Below are the code and all the weights of a small trained network. Each question names an input and a class and asks about switching units off, where a switched-off unit gives its printed mean instead of its output.

import numpy as np


def w(rows, s, z=0):
    codes = np.array(rows[::2]) - 128.0
    scale = np.full(codes.shape[1], s)
    scale[-1] = z or s
    return codes * scale


def f(y):
    return np.maximum(y, 0)


def log_softmax(a):
    a = a - a.max(-1, keepdims=True)
    return a - np.log(np.exp(a).sum(-1, keepdims=True))


def net(x, mask):
    res = np.array(x, float).reshape(1, 7) / 4 @ E
    y = f(res @ A[0][:, :-1].T + A[0][:, -1])
    res = res + np.where(mask, y, B[0][:, -1]) @ B[0][:, :-1]
    return log_softmax(res[-1] @ U[:, :-1].T + U[:, -1])


A, B = {}, {}
E = w([
[91,254,43,40,143],'x0',
[206,114,207,90,205],'x1',
[138,102,126,192,51],'x2',
[194,126,97,245,193],'x3',
[190,120,75,103,47],'x4',
[41,120,42,125,127],'x5',
[139,34,7,111,223],'x6',
],0.0079)
A[0] = w([
[166,128,134,209,142,60],'neuron 0',
[73,200,185,148,88,235],'neuron 1',
[162,141,203,114,85,166],'neuron 2',
[164,62,142,185,128,255],'neuron 3',
[41,190,131,125,188,138],'neuron 4',
[163,43,165,97,169,101],'neuron 5',
[26,160,107,154,79,240],'neuron 6',
[148,235,205,95,48,151],'neuron 7',
[168,106,113,74,195,210],'neuron 8',
[147,156,49,82,170,206],'neuron 9',
[186,77,109,224,194,242],'neuron 10',
[125,129,37,89,101,146],'neuron 11',
[154,159,147,196,154,113],'neuron 12',
[230,121,130,245,111,148],'neuron 13',
[123,144,65,98,12,165],'neuron 14',
[143,88,178,127,115,160],'neuron 15',
[155,54,187,93,143,87],'neuron 16',
],0.012,0.0036)
B[0] = w([
[164,119,87,200,66,180],'neuron 0',
[200,89,208,53,120,225],'neuron 1',
[161,175,201,173,60,207],'neuron 2',
[84,127,142,181,56,217],'neuron 3',
[84,126,141,30,198,192],'neuron 4',
[2,177,200,134,162,188],'neuron 5',
[120,42,154,115,133,218],'neuron 6',
[241,139,181,129,130,251],'neuron 7',
[66,208,122,149,174,189],'neuron 8',
[127,146,13,158,241,199],'neuron 9',
[75,154,81,194,94,241],'neuron 10',
[154,89,40,151,182,192],'neuron 11',
[135,82,119,162,125,174],'neuron 12',
[138,151,92,212,74,231],'neuron 13',
[194,61,115,143,123,219],'neuron 14',
[107,180,205,161,104,180],'neuron 15',
[48,204,209,120,109,184],'neuron 16',
],0.0092,0.014)
U = w([
[175,1,23,121,108,118],'0',
[230,154,189,129,64,117],'1',
[65,196,152,167,79,126],'2',
[142,228,16,116,202,121],'3',
[132,74,163,43,142,250],'4',
[154,132,63,220,44,70],'5',
],0.0087,0.0014)

Each question gives the input, the list of numbers given to net, and the class t.
The units are the neurons (one row each of A and B). Each row of codes is followed by its name. A weight is (code - 128) times the scale printed after its matrix; where a second scale follows, it is the last column's (A, B and U).
mask holds one flag per neuron, in row order. A switched-off neuron (its flag False) gives its mean, the last column of its row in B, instead of its output. The means were averaged over made-up inputs and are rounded, as every weight is.
A unit's drop is (log p(t) with every unit on - log p(t) with that unit switched off) / (log p(t) with every unit on - log p(t) with every unit switched off).
The circuit of an input: a set's keep is (log p(t) with only the set's units on - log p(t) with every unit switched off) / (log p(t) with every unit on - log p(t) with every unit switched off). Starting from the 12 units with the biggest drops (on a tie, the unit counted first), units are removed one at a time, each time the one whose removal leaves the highest keep (on an exact tie, the one counted first), for as long as the keep stays at least 0.8.
circuit, biggest first: the units of the circuit, biggest drop first
unit that matters most: the unit with the biggest drop
k most important neurons: the k neurons with the biggest drops, biggest first
drop of u: that unit's drop, to one decimal
input [8,3,7,-1,-7,-6,2], class 3: unit that matters most : neuron 6
input [7,-7,-7,-8,-2,4,-5], class 4: circuit, biggest first : (neuron 4; neuron 1)
input [-6,1,6,-2,8,-8,5], class 2: circuit, biggest first : (neuron 5; neuron 16)
input [6,5,2,-1,-8,0,-6], class 1: 2 most important neurons : (neuron 7; neuron 2)
input [4,7,-2,-7,-2,-7,4], class 3: 2 most important neurons : (neuron 9; neuron 3)
input [0,-3,-1,-4,-8,-3,-3], class 4: 2 most important neurons : (neuron 4; neuron 13)
input [-2,4,-4,-5,-5,0,4], class 2: 3 most important neurons : (neuron 5; neuron 16; neuron 11)
input [3,8,0,8,-3,-1,-1], class 5: 3 most important neurons : (neuron 0; neuron 13; neuron 12)
input [5,6,-8,-2,5,1,-4], class 3: 2 most important neurons : (neuron 9; neuron 8)
input [-1,5,3,3,-7,8,-3], class 4: drop of neuron 9 : 0.1
input [8,6,6,6,-4,-6,1], class 3: drop of neuron 11 : -0.1
input [4,-1,-1,-5,7,4,-6], class 1: drop of neuron 7 : 1.5
